Rows near named flat spaces through zero
mjml: [-17  19  10  37 -41  -2  -6  -9 -30 -10  53 -19   5  -3  14  16 -10 -55
  43  14]
mjml: [ 14  23  47  12  64   4   3  64  12  38 -47  50  28   7 -26   6 -51  -5
 -43 -21]
mjml: [-16  12  40  28   2  25  28   1   0  -9   2  -3  18  11 -19   6 -24  33
  -4   3]
thzz: [-17 -11   0  -6 -17  25  19 -19  -3   5   9 -29 -14 -12  22   0  -8  13
  14   1]
mjml: [ -8 -25 -63 -26   7  -4  13 -46  20 -15   9 -24  -2  13  -6 -24  31  51
  33  -3]
mjml: [ 10   9 -30   2  26 -40 -11 -15   6 -30  15   6   4  25 -20 -10  30  25
  -4   1]
gtnc: [  4  -3   2  -4 -15  -6  -3  -8   1  -4   6 -16   3  15  -2   1  -6   6
  -3  11]
gtnc: [-25  -9  14  15   8  13  23  16   0   2 -15  39   4 -28 -11  11   4  -3
  22 -15]
gtnc: [ -4 -35 -20 -30  -2 -51  11 -10   8 -13   3  28 -21   4  15   2   3 -19
  15  -7]
fccl: [ -5   7 -10  35 -22   0 -12  -4 -16 -45  22  63  -8 -39  -4   0  74 -53
  30  -9]
tdpm: [-11  28  46  40  -9  46  12   5 -16  -9   9 -10   4 -15   0   8  -5  11
 -14   4]
tdpm: [ 30  27  19  11 -26  52 -36  14  -6  20 -14 -28  18  -4  -6  -8   2 -12
 -32  17]
fccl: [-50 -31  11   4  11   8  65 -26  -6 -46   6  49 -58 -57  36   8  43  27
  18 -32]
gtnc: [-11  -5  46  11 -30  -2  25 -17  -6 -37  11 -10 -13  13   1  13  -5  32
 -24  17]
gtnc: [ 30 -19 -31 -40 -29   4 -16 -25  20   9  -1 -33   9  33   6 -26  -9   0
  -2  15]
mjml: [ 35  29  -7   1  33   3 -27   4   7 -11 -11   1   3  14 -13 -21  27  26
 -50  -1]
gtnc: [ -1   4 -45  -2   4   4 -22  -1  -6  17   9  -6   1 -20   7  -7  23 -29
  34  -7]
tdpm: [-19   8  37  26 -21 -11  18  -9 -17 -25  29 -12  -6   9   4  20 -16   4
   1  12]
fccl: [ -1  10   2   2  33 -14  -5  25  -5  20 -10  16  -4 -11   5   8 -13 -17
  -6 -14]
tdpm: [  4 -23   9 -19  -9 -28   1   0   5 -19 -19  22 -22  -4   0   8  21  11
 -24   3]
mjml: [-19   7  65  28 -18  41  36   0  -4 -15  -5  -8   8   2 -12  13 -24  42
 -20  10]
tdpm: [ 15 -16   2 -16 -27 -42 -12 -12   4 -30   1   4  -9  23  -8   5  18   5
 -21  19]
fccl: [-13   0  31   6  -9 -61   4   7 -13  -6  19 -21  -1  32  -4  33 -43   1
  -7  20]
tdpm: [ 16  -8  -2 -10 -53 -23 -27  -4  -5   3  16 -20  12  25   0   6 -15 -45
  11  26]
thzz: [-16 -51   5 -34 -66  33  19 -24   0  -2 -19 -15 -38 -40  33   7  23   6
   9   8]
thzz: [ 10  12  22  13  18 -33   2   4  -2 -37   5  34  -8  13  -9   3  14   6
 -33  -2]
thzz: [ -1   7   3  11   1  -9  -1  -8  -2 -20   7  -3   2   8 -12   2  14  20
  -7   6]
mjml: [ -9  11  10   0  50  29  19  24   3  39 -18   5  -1 -18  15  -3 -37   4
  -5 -26]
mjml: [-20  26 -23  18  84   6  28   4   9  19  12   1  21  12 -10 -14 -33  33
  25 -31]
thzz: [ 10  10  10  -5  24  11  15   1   6   5   7   8  -6   8  24 -15 -30 -12
 -15 -15]
thzz: [ 10  25  -4   6  17 -27 -36  12 -11  11  -4 -44   6  16 -20  14   3  30
 -30  19]
thzz: [-19  -8  27  -2   0 -50   8  19 -24   3  12  14 -39 -20  37  34 -23 -44
  -4  -5]
gtnc: [ 21  22  54   9   1 -19  12 -14  -5 -46  23  -8 -21  38  16  -2 -19  25
 -69  12]
fccl: [ -9  -8 -23 -17   1  12   8 -18   0  15   9 -34 -15  -7  25  -6  -7  10
  15  -4]
tdpm: [ -9  -1 -25  13 -11 -14   8 -20   3 -16  37   7  24  24 -11  -9  -7 -24
  53   1]
tdpm: [-17 -24  13  -6 -16  14   5  34  -5  34 -30  40  -6 -48  12  19  -8 -53
  25 -14]
tdpm: [ -8  12  -2   6  45   1  -6  31  -4  29 -24  10  -1 -24  -6  10  -1   7
  -7 -16]
fccl: [  9 -40  29 -41 -25 -18   8  18  17  21 -42   6  -2  14  -1  13 -39   2
 -27  11]
fccl: [ 32  22  26  29 -28 -29 -42  29  -3 -18   0  37  42  32 -48   8   6 -47
 -15  24]
fccl: [ 29   9   3   5  -9  36 -11   1  18  -9 -16  21  30  15 -27 -26  15   2
 -16   3]
mjml: [ -1 -21 -14  -7   4   7  10  18  32  32 -27  27  65  33 -53  -9 -40  -5
  44  -2]
gtnc: [ -5 -21 -20 -30  22  41   9   0   6  16 -43  10 -43 -61  30 -11  45  29
 -19 -26]
fccl: [ -3  33  15  35  17  16  24 -31   2 -41  39 -22  19  41 -17 -17  -8  52
  -8   6]
thzz: [-14 -12  -8  -9 -28  -2  -7  -4 -12  20   4 -38  -9 -12  13  16  -7  -8
  19  12]
gtnc: [-13 -19 -18 -17 -18  20  -1 -15  -5   5 -14 -26 -27 -35  14   4  36  27
   4   3]
tdpm: [ 15  16  33  19 -43  20 -25  12 -13  -1  -1 -11  12   0  -9  10   2 -22
 -19  22]
thzz: [ 30   7   0  -2 -22 -19 -20 -14   5 -30  15   1  10  36 -11 -13  11  -9
 -21  18]
thzz: [-26  23  30  14  66 -32  -2  33 -25  12 -29 -24 -38 -31  -3  42  10  73
 -57  -5]
fccl: [ -3  15  12  11  20  -5   9  -1  -1  -4   9 -11   6  17  -6   1 -18  22
 -10   0]
gtnc: [ -8 -36 -22 -32  14 -27   7  15  17  24 -31  28   2  -5  -8   5  -9  -6
  21 -12]
[ -5   5 -20  19  13 -32  10 -23   7 -45  29  22  17  30 -29  -9  23  19
  23   0]
tdpm
[-16   0  12  -8  40  -3  21   8   2  20 -16 -22 -11   0   5  10 -30  48
 -19  -8]
fccl
[  4  28  32  30  -9 -14 -14   7 -24 -23  23   0 -12  -2   7  15   8 -19
 -25  10]
mjml
[ -1 -46 -22 -36 -48  36   9 -24  13  -3 -20  13 -23 -36  23 -14  38 -11
  19  -4]
fccl
[ 11 -25   7 -25 -14  50   7   5  14  10 -43  29 -18 -39  16 -15  24  -2
 -20 -13]
tdpm
[  0  -2 -12   1 -25 -45 -48  17 -16   8 -14 -25   6  -3 -34  33  31   4
  -2  29]
thzz
[  5  -3  46  -2 -36 -12  -9   8 -15  -9  -8 -17 -22  -2  10  25  -4   3
 -44  22]
tdpm
[ -6   1  27   8  -7 -17   1  14 -12  -5   1  13 -12  -9   8  18  -7 -18
 -11   2]
mjml
[ -1 -27  59   0 -47 -57 -10  32  -2 -16 -37  29  10  16 -46  47  -3   5
 -33  33]
fccl
[  9  11 -59   2  11 -15 -26  -3   3  19  27  -3  31  16  -9 -17  -3 -48
  55  -5]
mjml
[-26 -16  14   1  28 -15  27  18  -7  -7 -16  59 -36 -47  21  17  17 -13
   2 -29]
fccl
[ 49  10  -9 -25 -24  -7 -40  -5   7  12   6 -37  11  42   8 -19 -21 -24
 -33  22]
thzz
[ 11  23  18  24 -15  27  -5 -13  -1 -24  11 -18  17  18 -20  -9  11  27
 -19  15]
mjml
[ -1  18  17   2  20  16   1   5  -8  15  -4 -35 -13  -5  15   4 -17  28
 -31   0]
tdpm
[-32 -21  -1   3   0   6  11  14  -5  10 -27  19 -10 -44 -10  22  26  14
  22  -8]
thzz
[ -1  -5  -3   4 -12  -2  -1  -1  -4 -14   6  30  -8 -16   7  -1  21 -31
  13  -6]
fccl
[ -2  12 -18  23  -7 -30 -22   4  -6  -7  18   3  31  19 -36   9  10 -17
  32  13]
thzz
[ 23  30 -13   7  -2  -4 -26 -18 -13 -16  37 -30 -11  14  22 -15  12 -15
 -18   8]
gtnc
[-19   1 -16  16  -5 -29   5  -9  -9 -10  34   0   9  10  -4   9  -6 -22
  44   2]
mjml

Rows near named flat spaces through zero (a row that begins with a name and a colon came from that space)
rn-jz: [-56 -16   6 -21 -18  -4 -24   8 -22  12 -47  -6  -6  11 -50 -10  28  -1
  10   2]
rn-jz: [-34 -19 -10  30 -22  -9 -22  -7   9   3  24  13 -17 -23 -38 -34 -20  14
  -4 -21]
gf-dh: [  9 -42  37  33 -15  14  28 -44 -16 -28  13 -22   1 -37 -11   7 -63 -47
  24   3]
rn-jz: [-18  10  -4  23 -10  10  12   2   9  17  -7 -17 -15   6 -39  10  -2  -2
 -11 -27]
nz-pj: [ 47   0   8  14 -17 -18  -4  21 -14 -20  39  55  18 -12  36 -22 -25  17
  -6   4]
gb-ht: [  2   4   6  -5   4  19 -19 -13  20 -25   2   6 -15  11 -26  11   6 -17
  -6 -51]
gb-ht: [ 32  33  -3  -9  28  17  -6  27 -24   0   1  33  27   9  -3  -6 -16  -8
  -2 -63]
gf-dh: [-35 -22 -15 -40 -21  23   0 -15  21   8   2 -14  14 -15  22   5 -14  -5
 -16 -26]
nz-pj: [  3 -29  19  17 -19  10  -3 -16 -15 -33  14   0   1 -11  13 -38 -45  -2
  11 -13]
fz-ql: [ -7 -11  -4  -3  -3  25  -3   2  -5 -14   5  17  -9  -5 -21   8  -3  -5
 -11 -22]
gb-ht: [ -9 -18   5 -14 -29   6 -25  31 -32 -30 -12  34  -8  24  10 -44  14  39
  -7   7]
rn-jz: [-17  -3 -19  14  -3   7  10   1   8  13   9 -10 -12  -6  -3  -5  -4  17
 -12   5]
gb-ht: [  7  12   7   6  -6   0  17   8  -7   6 -16 -26   5  22  22 -12  -5  11
   2   5]
gf-dh: [-26  47 -17  17 -18  -8   5  45  -6  62 -23  -3  15  22 -44 -13  -1  18
 -20 -65]
gf-dh: [-18 -20  -5  38  -5  -5  28 -12  -4  20  11 -10 -17 -34 -38  25  -9 -10
   1  42]
gf-dh: [  4   0  27 -58 -41 -26  -2 -21  38  28  -3  16  55 -31  -1  75  -5 -73
  -2 -41]
gb-ht: [ 10  26  33  41 -31 -31   6  31 -21  14 -33   8 -14  34 -60  11  27  -1
   5   7]
fz-ql: [ 10 -11  -7  19  46  -5 -15 -43  26 -27  28 -21 -26 -15  11 -13  -2  -3
  21  29]
fz-ql: [ 29   0  12  -3  31 -12 -18 -15  -5 -25  10  10   6  -6  16 -11  -3 -13
  24  12]
fz-ql: [ 30   2  11  -7 -13  14  29  -4   9  -9   8  -2   9   1  28  35 -10 -16
 -12  -3]
rn-jz: [-29  16 -25   6   2  17  -5   4  30  17  -2 -14 -26  14 -34  10  22  13
 -24 -34]
nz-pj: [ 15  11 -29   7  56   3  -4  -3   4  -2  22   0 -10  -7  20 -10   8  19
   4  27]
rn-jz: [-29  -2  30  13 -51 -12   2   9 -17  21 -34 -12  11   9 -46 -10 -17 -16
   6 -37]
fz-ql: [-10   8   3  14 -19  -1  21  16 -18  23 -19 -25   9  14   7 -20 -15  15
  -1   0]
fz-ql: [ 15   5  10  11  11  -9  -4 -10  -2  -7   4  -9   7   0  12 -19 -17  -5
  15  -5]
rn-jz: [-27 -13  14 -34 -22 -14  -5  13 -25  13 -43  -5  15  11  -1   0  24  -1
  11  31]
fz-ql: [-10 -10   3 -15  -4  -8 -12  -5  -9   9   3  12  27 -24  -1 -11 -24 -16
  11 -20]
rn-jz: [  2  31   3  15 -30   2  26  21  10  31 -14 -21   7  26  -5   9  -7   5
 -20 -39]
nz-pj: [-15   1 -36   0  50  16  -8 -22  31  -8  10 -32 -38   7  13  -3  31  24
  -3  32]
rn-jz: [ 30  27  11  19   9  -3 -16   2  14 -13  13  21  -6  12 -28   6   0 -14
  -2 -52]
gb-ht: [-18  -9  28 -24 -74 -22 -31 -11  47 -26 -17 -26 -11  49  44 -35  20  26
  -9 -14]
gf-dh: [ -5  -2 -18  18   4   2  -9  12  -2   1  23  30 -13 -15 -24  -7   0  15
 -12  -5]
gf-dh: [ -2 -11  -7  13  -2  20  15   4  -6  -9   7  12 -23  -6 -25  26  10   1
 -14  14]
gb-ht: [ 13  30  -9 -28  -2 -12   2   1  34  22   1 -26  29  20  64 -10  -4  11
  -8 -24]
rn-jz: [-50  -1  -2  23 -54 -17  23  21   2  50 -27 -19 -15   5 -53  20  20  12
 -18  20]
gf-dh: [  5   3  -6 -42  -6 -12 -45   3  27 -14  16  41  14   1  20  -6  19   4
  -9 -32]
nz-pj: [ -5 -12 -37 -33  37  11 -34  22 -21 -17  17  51  -2 -11  21 -27  24  37
  -6  25]
gf-dh: [-19 -17 -15   5  -5   5  16 -11  -1  28  22   1  23 -49  -7   4 -46 -17
  -3 -17]
nz-pj: [-10 -21   9  -5  -4   2 -12  -1 -20 -20 -10   8  -7   0  -6 -15   5   4
  10  19]
gf-dh: [ 29  21  -1 -12  18  -7 -10  21   1 -13  -5  30 -12  25   1  26  51   9
  -7  24]
gb-ht: [-13   0 -28 -23  14 -13 -11 -19  48  18  24  -3   0 -22  18  22  19   1
 -11  14]
rn-jz: [  6   8 -15 -16  14   7   0  14  -8   1  -1  -1  10  12  39 -22   2  24
  -4   6]
nz-pj: [ 12  19 -14 -34  19  22   7  26 -29  27   2  35  56 -23   1  12 -34 -25
  -7 -66]
nz-pj: [-22  -9   4  33  -7  -2  25  -8 -14  17 -14 -42  -9  -2 -11 -17 -19   6
  11  25]
gb-ht: [ 27  15  21  47  44 -23   2 -52  24   3  21 -31   1 -29 -33  14 -36 -56
  37 -22]
gb-ht: [  6  17  27  24 -26 -20  41 -11  11  39 -17 -39  16  -3 -19  42 -18 -38
   6  -4]
fz-ql: [ 25   6  15  14   7   1 -16 -13   9 -27  15   8  -3   4  -4 -12 -17 -13
   8 -37]
fz-ql: [  5  23   1  21  16 -40 -25 -21  40  11  14 -19  -4   2   0 -21   3   0
  16  -9]
fz-ql: [ 43  28  29 -11  -8 -39 -45  14  19 -33  -5  43  -9  41  -4   7  54   1
   4  -4]
fz-ql: [ 25  -9  15   6  11  -7 -12 -16  10 -43   5  -2 -28  18  21  -3  25   9
  10  43]
gf-dh: [-17 -25 -32  27  13  21   3   0 -10  -7  36  20 -22 -34 -15 -18 -19  23
 -12  14]
nz-pj: [  4   1  -7 -23 -34  11  -3  18  12  -2  16  33  15   0  18   6  -6   9
 -29 -38]
gb-ht: [ -4   0  -4  12   0 -26  17  -3   4  33   6  -4   8 -25  -9  23   1 -10
   5  38]
nz-pj: [ 42 -13  44  52 -58 -13  41   3 -12 -26  11  -4 -10  11  23   1 -28   4
  -2  37]
nz-pj: [ 12  -4 -12  11 -21  -6   8  24  -7   0  24  27   3  -5  29 -19 -10  34
 -17  18]
[ 32  25  22 -11  -3  -1  -4   2   8  -9  -7   4  18  21  10  11  -4 -21
   2 -45]
rn-jz
[-37 -21 -14 -47  -4  20 -29  13 -20  -6 -16  29   8  -5 -12 -12  14   6
  -6 -18]
nz-pj
[ 19 -20  46  19 -41  10 -14   1 -28 -62 -10   8 -13  33   8 -50 -24   9
  11 -22]
fz-ql
[ 23 -13  17  34 -14  12  25 -21  11 -32  16 -26 -24   8  25  -2 -21   3
  -1  19]
nz-pj
[ -7 -13   6  -5 -11  13  -1 -10   3  -9   2   5  -1 -10 -14  13  -8 -17
  -3 -18]
gb-ht
[-12  20 -20  29  40  11 -11   9 -15  11  -2  -4 -14   4 -42 -29  -5  12
   6 -31]
fz-ql
[-23  15  11  -1 -40 -21 -36  13   7  25  -2  26  30  -5 -43 -29 -28 -13
  -3 -98]
fz-ql
[-31 -17   2 -16 -21 -12 -27  19 -24  -3 -22  21  -5   8 -18 -25  25  20
   4  20]
fz-ql
[  6 -10 -11 -25   5  21  17  12 -31   9   8  16  41 -26  35  -8 -40  -4
  -3 -13]
gb-ht
[-12  11 -31 -35  38  18 -19  -2  19   5   3   5  -2   0   1  13  26   2
 -10 -18]
nz-pj
[ 12 -11  -5  11  31   3   5   1 -38  -1  16  20  18 -33   0 -16 -33  -8
  18  12]
gb-ht
[  8  28   7  17  -1 -72   5   3  11  70   6  13  39 -39 -34  36  -2 -36
  18  17]
gf-dh
[-32 -77   2 -30 -12  38   0 -22 -40 -41   4  15   1 -42  12 -12 -28  -9
   9  36]
fz-ql
[  3  12 -14  -9 -18   1  29  26  -9  26  -6 -19  24  15  61 -23 -14  36
 -14  14]
rn-jz
[-47 -26  -1 -29 -13  38   0  -9 -11  -5 -31 -23  -6   4 -19   3   0  -9
  -4 -20]
nz-pj
[ 25  17   3  32  22  -1  15 -14  13  -8   8 -34 -15  15  19  -9  -8   6
   8   9]
fz-ql
[ 28  30  20   9   4   2  28  16 -23  17 -24  -9  22  16  -9  22 -11 -24
   7 -21]
gf-dh
[ -8  -6  -2 -39  38   4 -37   5 -26 -22 -25  17  -1  12  -3 -14  36   2
  20  18]
rn-jz
[  3  19 -19   6  41  23   1  -6  18  -6  -1 -18 -30  18 -15  18  27   4
  -8  -6]
gb-ht
[ 26  -4  20  -9  13  -9   5   9 -42 -14 -17   2  21   7  35 -20  -7   0
  25  38]
fz-ql
[ 24  -1  26  29  30   3  -4 -15 -24 -26  -3  13 -13 -10 -55  19  -5 -40
  26  -4]
rn-jz

Rows near named flat spaces through zero
qf-jr: [-13  31  -3   4  -9 -17 -24 -25  -2   2  -6  -3   2  -8 -23   5  -9 -33
  12  59]
fd-sq: [-33  17  24 -21   1 -31  -4  25  15  -9   5 -21  18  10  14 -30   8  10
 -41  36]
mt-lg: [-17  26  21   2   5   9 -13  -1  16 -18  25   3 -61 -10  27  18   8  64
   6 -22]
fd-sq: [-35  21  22  20 -11  33  19  20   2  16 -18  -8  30  13  33 -23  -6 -10
  -4  39]
qf-jr: [ 20  11   4  14  20 -25  -4 -32   3  11  17  29 -21 -11   2  17  12   5
  23  -5]
qb-lb: [  6 -15  24   9   3  -8 -19   7  -3 -15  -1  -3 -35  -3  20  -5 -13  51
 -16 -41]
fd-sq: [-10   5  13  20  -1  15   4  11  -5   8 -32  -5  30  13  23 -17 -13  -8
 -10  28]
qb-lb: [ 41 -13 -21 -85 -14  14 -16 -20  28  -3  17   7  37  37 -28  -8   0  26
  22   7]
mt-lg: [-10  27  19 -26 -26  22 -21   4  27 -23   4 -10 -26   3  26  -7  29  50
  -2 -15]
jc-ch: [-14 -16  14  24  14  -9  33  31 -20   9   7  -4  -2  -8  22 -13  -2   4
 -25 -32]
fd-sq: [ 19 -40  19  15 -45  15 -49 -15  -2  -8 -28  -9 -19  -5 -17 -18 -24  -2
  10 -39]
mt-lg: [-13 -22  27  39  -9  24  -5   6  -3   6  -2   2 -29  -6  15  -4 -27  16
   8 -30]
fd-sq: [ 22 -19   4   4 -16  -6 -19  -4 -12  -6 -20  -5  -3  -5  -4 -11  -2   0
  -6 -30]
qf-jr: [ 15 -24 -35 -41   5  -6   2  13 -20 -14  -3 -18  22  10 -37   4 -28  -5
 -16   0]
fd-sq: [ 14 -37 -20 -16  17 -20 -11  -5  24 -16  16   4 -13   2 -33  20   5  -3
  -4 -18]
jc-ch: [ 16 -15  -4   2 -16  28   3 -11 -16  15   0   8   2   1 -10   0 -23  -5
  28 -18]
mt-lg: [-36 -20  38  -4 -54  36  -6   7  13  20  29 -12 -10   2 -11 -34 -27  -6
  23 -12]
qb-lb: [  6  -7   8 -11  -1 -16 -11   3  -3  -5  -2  -6   3   4  -1 -12  -7  12
 -14  -3]
mt-lg: [  0  -9   8   5   0 -14  -2   6  -7   2  -7  -5   9   0   0 -13  -6  -7
 -14   0]
jc-ch: [-49 -19  -4  16 -10 -10  -9  21  18 -17   5 -27 -15 -13 -34   4  -4 -47
 -22  20]
qb-lb: [ 19 -23 -23 -35 -10  32 -25  -6  26 -29   1  -4 -21  12 -21  22  -2  32
  12 -27]
mt-lg: [ 14 -43  18  60  18 -25  -8  18  -2  -9 -52  -1   5  -4  27 -15  11 -12
 -43 -36]
qf-jr: [  7  18  -2 -37  -5 -35  -1  15   2 -12 -15 -17  40   8   6 -28  37  -7
 -39  16]
jc-ch: [  9 -63  -9  47  37  16  56  19 -19  29  19  24  -5  -4   3  15 -24 -14
  10 -61]
qf-jr: [  7   6  13  -4  -8   6   4   7 -13   7 -15  -3  22   9  21 -22  -3  11
  -8  -1]
jc-ch: [-17  26  23  -3 -61   1 -44  -9 -26 -11  -7 -30 -35 -27 -16 -20 -15  -2
   4  -5]
mt-lg: [-26   1  22 -21   1 -20   5   6  29   4  47   2 -13   2  -1 -11  13  15
  -4   1]
qb-lb: [ 11   5 -26 -43  -9  13   8  -8  15   4   8   2  34  15 -22   1  14 -19
  16  22]
mt-lg: [ 19  39 -33 -43  12   0   5 -12 -12  -7   0   1  19   9  -6  18   5  13
   8  33]
fd-sq: [  9  21  24  36 -40  41  -3  -5 -42  20 -44  -3  10  -8  34 -26 -15  -4
  18 -12]
mt-lg: [ 12 -13  -3  -7  -3  19   4   8  34  -6 -20   4  25  18  18  -9  39   0
  -7 -11]
qf-jr: [ 10  13   3   0  30 -49  -8  -4  29 -18  -2  10  -6  -3  18   6  55   9
 -28   1]
jc-ch: [ -7  28  19  -6 -28  -3  -4  -2 -31   4  16  -9 -27 -21   6 -13  -6  19
   7 -21]
qb-lb: [ 19  11  -3 -42 -16  28  -5 -19  27   5  14  14  11  19   1  -2  17  23
  31   1]
qb-lb: [ 12 -11  -6 -24 -24 -34 -46  -6   0 -23 -28 -25  16   0 -35 -17  -4 -23
 -25  18]
qf-jr: [-15 -37  10  41  26 -15 -14  11  10 -18   0  -2 -44  -9  -1  19 -22  14
 -20 -24]
qb-lb: [ 12 -28  -6   7  -2  -5 -23   3  -6 -23 -14 -10 -27  -8 -13   9 -12  12
 -13 -34]
jc-ch: [-35  35   4 -22 -10   4  27   6  -2  13  52  -3 -16 -12  -4   2   9   0
  16  10]
qb-lb: [ 26 -37 -11  25  16  -7   0  -9 -23   6  -6  12 -11  -8 -17  14 -30  -8
   8 -30]
qb-lb: [ 35   1  -2 -24 -26 -13  26   9 -21   8   6   0  13 -16  12 -27  61  -7
  -8 -72]
jc-ch: [  7 -13 -13   1  26  14  36   1   6  19  21  22  12  10   4  13   1   0
  17  -7]
qf-jr: [ -6  17 -13 -14  -9  -2   0 -14  10   2  16   2  -1  -7 -21  10  18 -24
  17  19]
qf-jr: [-13 -15  16 -24 -23 -45   3  29 -12  -5  12 -29  12 -11 -13 -41  17 -18
 -44 -24]
fd-sq: [ 33 -32 -18  23  20   9   0  -7  -9   2 -33  13  16   9  -1  13 -16  -9
   3 -11]
mt-lg: [ -4  29 -25  -3   6 -19   0 -22 -40   5  23   0 -23 -25 -38  29 -31 -21
  23  27]
jc-ch: [ 49   3 -11 -17  18 -28 -20 -18 -20 -12 -18   9   1   3   3   7  -5  34
  -7 -15]
jc-ch: [ 17  -8   0   8  11  22   0  -7  29   6 -28  17  34  26  22  -3  14   1
   7  18]
fd-sq: [  2  -9   7  -2 -10  -1 -19  -9   4  -4   5  -1 -16  -2 -10   0 -12   8
   7  -8]
qf-jr: [ -3  23  26  16 -28  21  -5 -13 -28  27 -16   2  17   2  16 -25 -32  -4
  22  25]
fd-sq: [ -4 -27  18 -27  15 -53 -25  16  18 -23  14 -15  -7  10  -8 -17  -9  33
 -45  -7]
[  5  -5  16  26   2  13  10   1  -2  12  -7  12  -3   0  26  -6   4   9
   6 -21]
jc-ch
[ 31  22 -34 -33  30 -44 -10 -26  12 -14   2  13  14   3 -20  25  31  -7
  -3  31]
qf-jr
[-34 -15  38   7  -6 -45  -8  13  36  -4  36  -6 -28 -14  -1 -21  32  -5
 -25 -19]
mt-lg
[  7  10   7 -31 -41  50 -16   2  22   6 -50 -12  76  43  17 -41   1  -8
   4  51]
jc-ch
[-10 -50  21   7  -1   3  -8  26  20  -7  -9 -11   6  16   6 -22 -16  13
 -28 -21]
fd-sq
[ -7 -28   9  23   7  12  -1  14  -6  -4  -6  -4 -17   0   6   2 -29  16
  -8 -23]
qf-jr
[-21  28  36  34 -33  37   7 -14   0  25  22  15 -38 -20  28  -6  10   7
  43 -22]
jc-ch
[  1  27   1 -25 -43  43   3  12  27 -25   5 -10 -35 -14  30   0  84  31
   6 -69]
qb-lb
[ 48 -16 -28 -30 -22 -12  -1 -24 -13  13  -9   7  40   0 -38 -10  19 -48
  17 -12]
qb-lb
[-22  42  63  37 -52  20 -20   2 -11   8 -21  -9 -25 -18  57 -41  18  24
   1 -20]
jc-ch
[ 24 -21   3   2   7 -12  -1  18  -3  -4 -48  -7  50  20  21 -29  10  -5
 -38  -1]
mt-lg
[-12  -8 -11  10  -1  20  -9  -2  -2  -5  -5  -6  -9   1 -18  16 -32  -8
  10  17]
qf-jr
[ 29 -11 -12  -5  14  52  19   6 -12  12 -33  12  44  35  27  -1 -31  28
  12   5]
mt-lg
[-23  42  -3  14  -6 -39 -30 -21   9 -31  31  -6 -88 -52 -19  39  44  -2
   4 -15]
mt-lg
[ 10  -1 -15  13 -15  41  -2  -9 -17   5 -21   1   0  -2  -6  12 -20 -11
  26  -3]
mt-lg
[ -6  -1  11 -20 -10 -25 -49  -8  14 -19 -18 -18  10  14 -19 -14 -27   5
 -19  46]
qb-lb
[ -5  10  -2 -23  -9  12  15  18   9 -10  11  -8  -5   0  15  -4  33  19
  -9 -26]
qb-lb
[  2  40  -4   9  46 -16  27   5 -26  12 -17  10  35  13  36   4 -12  14
 -15  52]
fd-sq
[-14 -18  -7  -5  -5  -7 -11  19   8 -15 -22 -23  22   8 -16 -11  -7 -24
 -29  21]
jc-ch
[  0  47  24 -13 -36 -16  -8  -2 -36   2   3 -14 -14 -23  18 -27  16  16
  -5 -16]
fd-sq
[-14 -21 -10  -1  -6  28 -10   8  47  -5 -36  -8  51  32  -7  -9   7 -38
  -8  52]
jc-ch
[  5  35  14 -25 -46 -33 -48 -22 -12 -14  -6 -20 -15 -21 -19 -20  15  -6
  -3   8]
fd-sq
[-17   4  14  23  32 -50   2  -2 -24   4  32   5 -39 -22  -6  13 -30  12
 -11   1]
mt-lg
[-11  23   6 -15 -35  24   3 -11 -17  15  27  -2 -17 -12 -11  -4 -11   1
  34  -5]
jc-ch
[-19 -10  26  -9 -13 -76 -10  23  -2 -10  16 -26  -4 -22 -13 -38  31 -23
 -54 -19]
qf-jr
